Here is a tiny trained network, its code and every weight. The questions are about switching its units off for an input and a target symbol, where a switched-off unit gives its printed mean instead of its output.

import numpy as np


def w(rows, s, z=0):
    codes = np.array(rows[::2]) - 128.0
    scale = np.full(codes.shape[1], s)
    scale[-1] = z or s
    return codes * scale


def norm(h):
    return h / np.sqrt((h * h).mean(-1, keepdims=True) + 1e-5)


def f(y):
    return np.maximum(y, 0)


def softmax(a):
    e = np.exp(a - a.max(-1, keepdims=True))
    return e / e.sum(-1, keepdims=True)


def log_softmax(a):
    a = a - a.max(-1, keepdims=True)
    return a - np.log(np.exp(a).sum(-1, keepdims=True))


def net(x, mask):
    ids = ['ΠΣΦβγζ'.index(c) for c in x.split()]
    T = len(ids)
    res = E[ids] + P[:T]
    u = 0
    for l in range(3):
        q, k, v = (norm(res) @ M[l].T for M in (Q, K, V))
        z = softmax(np.where(np.tri(T) > 0, q @ k.T / 3**0.5, -1e9)) @ v
        res = res + np.where(mask[u], z, O[l][:, -1]) @ O[l][:, :-1]
        u += 1
        y = f(norm(res) @ A[l][:, :-1].T + A[l][:, -1])
        res = res + np.where(mask[u : u + 12], y, B[l][:, -1]) @ B[l][:, :-1]
        u += 12
    return log_softmax(norm(res)[-1] @ U[:, :-1].T + U[:, -1])


Q, K, V, O, A, B = {}, {}, {}, {}, {}, {}
E = w([
[89,145,97],'Π',
[89,143,97],'Σ',
[98,181,80],'Φ',
[115,107,99],'β',
[186,170,126],'γ',
[170,2,95],'ζ',
],0.008)
P = w([
[164,73,2],'0',
[116,114,98],'1',
[100,117,155],'2',
[92,120,184],'3',
[94,114,186],'4',
[105,109,175],'5',
[121,102,151],'6',
[145,97,116],'7',
[163,90,86],'8',
],0.0059)
Q[0] = w([
[202,197,12],'L0H0',
[71,254,233],'L0H0',
[126,25,156],'L0H0',
],0.0037)
K[0] = w([
[112,130,3],'L0H0',
[74,144,166],'L0H0',
[162,126,157],'L0H0',
],0.0078)
V[0] = w([
[146,71,114],'L0H0',
[192,2,136],'L0H0',
[174,136,63],'L0H0',
],0.0056)
O[0] = w([
[123,142,152,182],'L0H0',
[141,161,255,135],'L0H0',
[66,158,139,252],'L0H0',
],0.0063,0.0015)
A[0] = w([
[190,157,128,114],'L0N0',
[62,80,58,55],'L0N1',
[128,123,134,107],'L0N2',
[127,119,142,84],'L0N3',
[212,110,92,88],'L0N4',
[137,108,151,30],'L0N5',
[110,76,65,25],'L0N6',
[133,126,135,91],'L0N7',
[66,2,138,189],'L0N8',
[90,117,223,4],'L0N9',
[125,71,127,43],'L0N10',
[97,168,184,167],'L0N11',
],0.0048,0.0035)
B[0] = w([
[120,176,187,152],'L0N0',
[118,204,110,185],'L0N1',
[114,105,100,128],'L0N2',
[136,140,129,128],'L0N3',
[121,165,162,152],'L0N4',
[118,136,127,128],'L0N5',
[109,179,101,141],'L0N6',
[111,115,119,128],'L0N7',
[85,254,101,252],'L0N8',
[33,183,52,132],'L0N9',
[122,66,151,135],'L0N10',
[114,208,128,158],'L0N11',
],0.0043,0.004)
Q[1] = w([
[122,143,182],'L1H0',
[249,251,141],'L1H0',
[134,43,49],'L1H0',
],0.0019)
K[1] = w([
[147,145,192],'L1H0',
[214,112,139],'L1H0',
[1,58,41],'L1H0',
],0.0022)
V[1] = w([
[71,164,254],'L1H0',
[5,144,153],'L1H0',
[138,120,127],'L1H0',
],0.0055)
O[1] = w([
[140,90,14,77],'L1H0',
[255,78,63,249],'L1H0',
[111,125,133,105],'L1H0',
],0.005,0.0019)
A[1] = w([
[70,36,197,160],'L1N0',
[111,61,253,142],'L1N1',
[18,157,185,39],'L1N2',
[107,206,153,133],'L1N3',
[95,143,172,72],'L1N4',
[105,130,142,53],'L1N5',
[119,123,115,84],'L1N6',
[202,146,139,243],'L1N7',
[155,122,164,11],'L1N8',
[144,117,115,66],'L1N9',
[128,132,131,87],'L1N10',
[185,135,240,4],'L1N11',
],0.0039,0.0024)
B[1] = w([
[88,5,136,173],'L1N0',
[45,83,106,172],'L1N1',
[48,152,86,155],'L1N2',
[147,137,187,234],'L1N3',
[103,111,105,134],'L1N4',
[152,121,137,128],'L1N5',
[128,138,122,128],'L1N6',
[75,167,184,252],'L1N7',
[148,154,125,128],'L1N8',
[128,124,132,128],'L1N9',
[131,126,118,128],'L1N10',
[161,213,111,145],'L1N11',
],0.0036,0.0022)
Q[2] = w([
[152,250,57],'L2H0',
[68,139,178],'L2H0',
[127,25,150],'L2H0',
],0.012)
K[2] = w([
[245,93,87],'L2H0',
[94,55,247],'L2H0',
[2,175,130],'L2H0',
],0.0068)
V[2] = w([
[190,189,237],'L2H0',
[202,144,135],'L2H0',
[254,59,140],'L2H0',
],0.0051)
O[2] = w([
[141,254,128,132],'L2H0',
[103,204,205,105],'L2H0',
[7,179,175,2],'L2H0',
],0.0048,0.0038)
A[2] = w([
[158,133,97,86],'L2N0',
[134,100,202,170],'L2N1',
[124,130,127,110],'L2N2',
[25,105,171,255],'L2N3',
[226,121,99,89],'L2N4',
[254,83,111,98],'L2N5',
[145,139,78,89],'L2N6',
[163,12,178,115],'L2N7',
[179,39,189,101],'L2N8',
[191,174,184,143],'L2N9',
[131,130,77,127],'L2N10',
[121,83,119,135],'L2N11',
],0.0094,0.0049)
B[2] = w([
[122,110,167,173],'L2N0',
[99,161,184,171],'L2N1',
[135,132,117,128],'L2N2',
[132,2,203,212],'L2N3',
[201,87,152,225],'L2N4',
[88,230,128,240],'L2N5',
[100,123,191,220],'L2N6',
[42,49,243,215],'L2N7',
[15,37,176,192],'L2N8',
[83,42,77,238],'L2N9',
[128,106,184,252],'L2N10',
[110,174,118,181],'L2N11',
],0.0066,0.0032)
U = w([
[169,109,95,96],'Π',
[183,107,100,94],'Σ',
[107,52,10,82],'Φ',
[221,173,242,93],'β',
[31,226,112,117],'γ',
[69,45,197,253],'ζ',
],0.012,0.0035)

Each question gives the input, a string of symbols that net reads in full, and the target symbol t.
The units are the heads (3 rows each of Q, K, V and O) and the neurons (one row each of A and B). Each row of codes is followed by its name. A weight is (code - 128) times the scale printed after its matrix; where a second scale follows, it is the last column's (O, A, B and U).
mask holds one flag per unit, layer by layer, with each layer's heads first. A switched-off unit (its flag False) gives its mean, the last column of its rows in O or B, instead of its output. The means were averaged over made-up inputs and are rounded, as every weight is.
A unit's drop is (log p(t) with every unit on - log p(t) with that unit switched off) / (log p(t) with every unit on - log p(t) with every unit switched off).
The circuit of an input: a set's keep is (log p(t) with only the set's units on - log p(t) with every unit switched off) / (log p(t) with every unit on - log p(t) with every unit switched off). Starting from the 12 units with the biggest drops (on a tie, the unit counted first), units are removed one at a time, each time the one whose removal leaves the highest keep (on an exact tie, the one counted first), for as long as the keep stays at least 0.8.
units of the circuit, in order: the units of the circuit, biggest drop first
top k neurons: the k neurons with the biggest drops, biggest first
k most important neurons of layer l: the k neurons of layer l with the biggest drops, biggest first
input Φ Φ Φ Φ Σ, target Φ: top 2 neurons	(L2N7, L2N3)
input γ Φ Φ Σ, target Φ: units of the circuit, in order	(L0H0, L1H0, L2N7, L2H0)
input γ β β Φ Φ Φ, target Φ: units of the circuit, in order	(L0H0, L1H0)
input γ γ Π Π ζ Π Φ ζ γ, target ζ: units of the circuit, in order	(L2H0, L2N9)
input Π β ζ β β β, target β: units of the circuit, in order	(L1H0, L0H0, L2N4, L2N5)
input γ γ Φ ζ ζ Σ Π Π, target Σ: top 4 neurons	(L2N7, L2N8, L1N1, L0N8)
input γ γ γ, target γ: 2 most important neurons of layer 2	(L2N9, L2N4)
input Φ Φ Φ Φ Φ γ, target Φ: top 3 neurons	(L2N9, L0N8, L2N7)
input ζ Σ γ β Φ, target β: top 3 neurons	(L2N9, L0N8, L1N7)
input β Π ζ γ Φ Π, target γ: 2 most important neurons of layer 1	(L1N1, L1N0)
input γ β Φ Σ β ζ Π γ, target Σ: 2 most important neurons of layer 1	(L1N1, L1N0)
input Φ Σ Σ Π, target Σ: top 4 neurons	(L2N7, L2N8, L2N4, L2N9)
input Φ Π Π, target Φ: top 2 neurons	(L2N7, L2N3)
input ζ Φ Π β Φ γ Σ, target γ: top neuron	(L0N8)
input ζ Σ Φ, target Σ: top 2 neurons	(L2N7, L0N8)
input γ Φ β γ β γ γ ζ γ, target ζ: top 4 neurons	(L2N9, L1N7, L2N5, L0N8)
input γ Σ β Π β, target β: top 2 neurons	(L0N8, L2N4)
input γ γ Σ Π Σ, target Σ: top 3 neurons	(L2N7, L2N8, L2N9)
input Σ β ζ ζ β Π Σ, target β: 2 most important neurons of layer 2	(L2N9, L2N10)
input Σ Σ Φ Π Φ β Π Π Φ, target Σ: 2 most important neurons of layer 2	(L2N4, L2N9)
input Π Π Σ, target Σ: 3 most important neurons of layer 2	(L2N7, L2N8, L2N4)
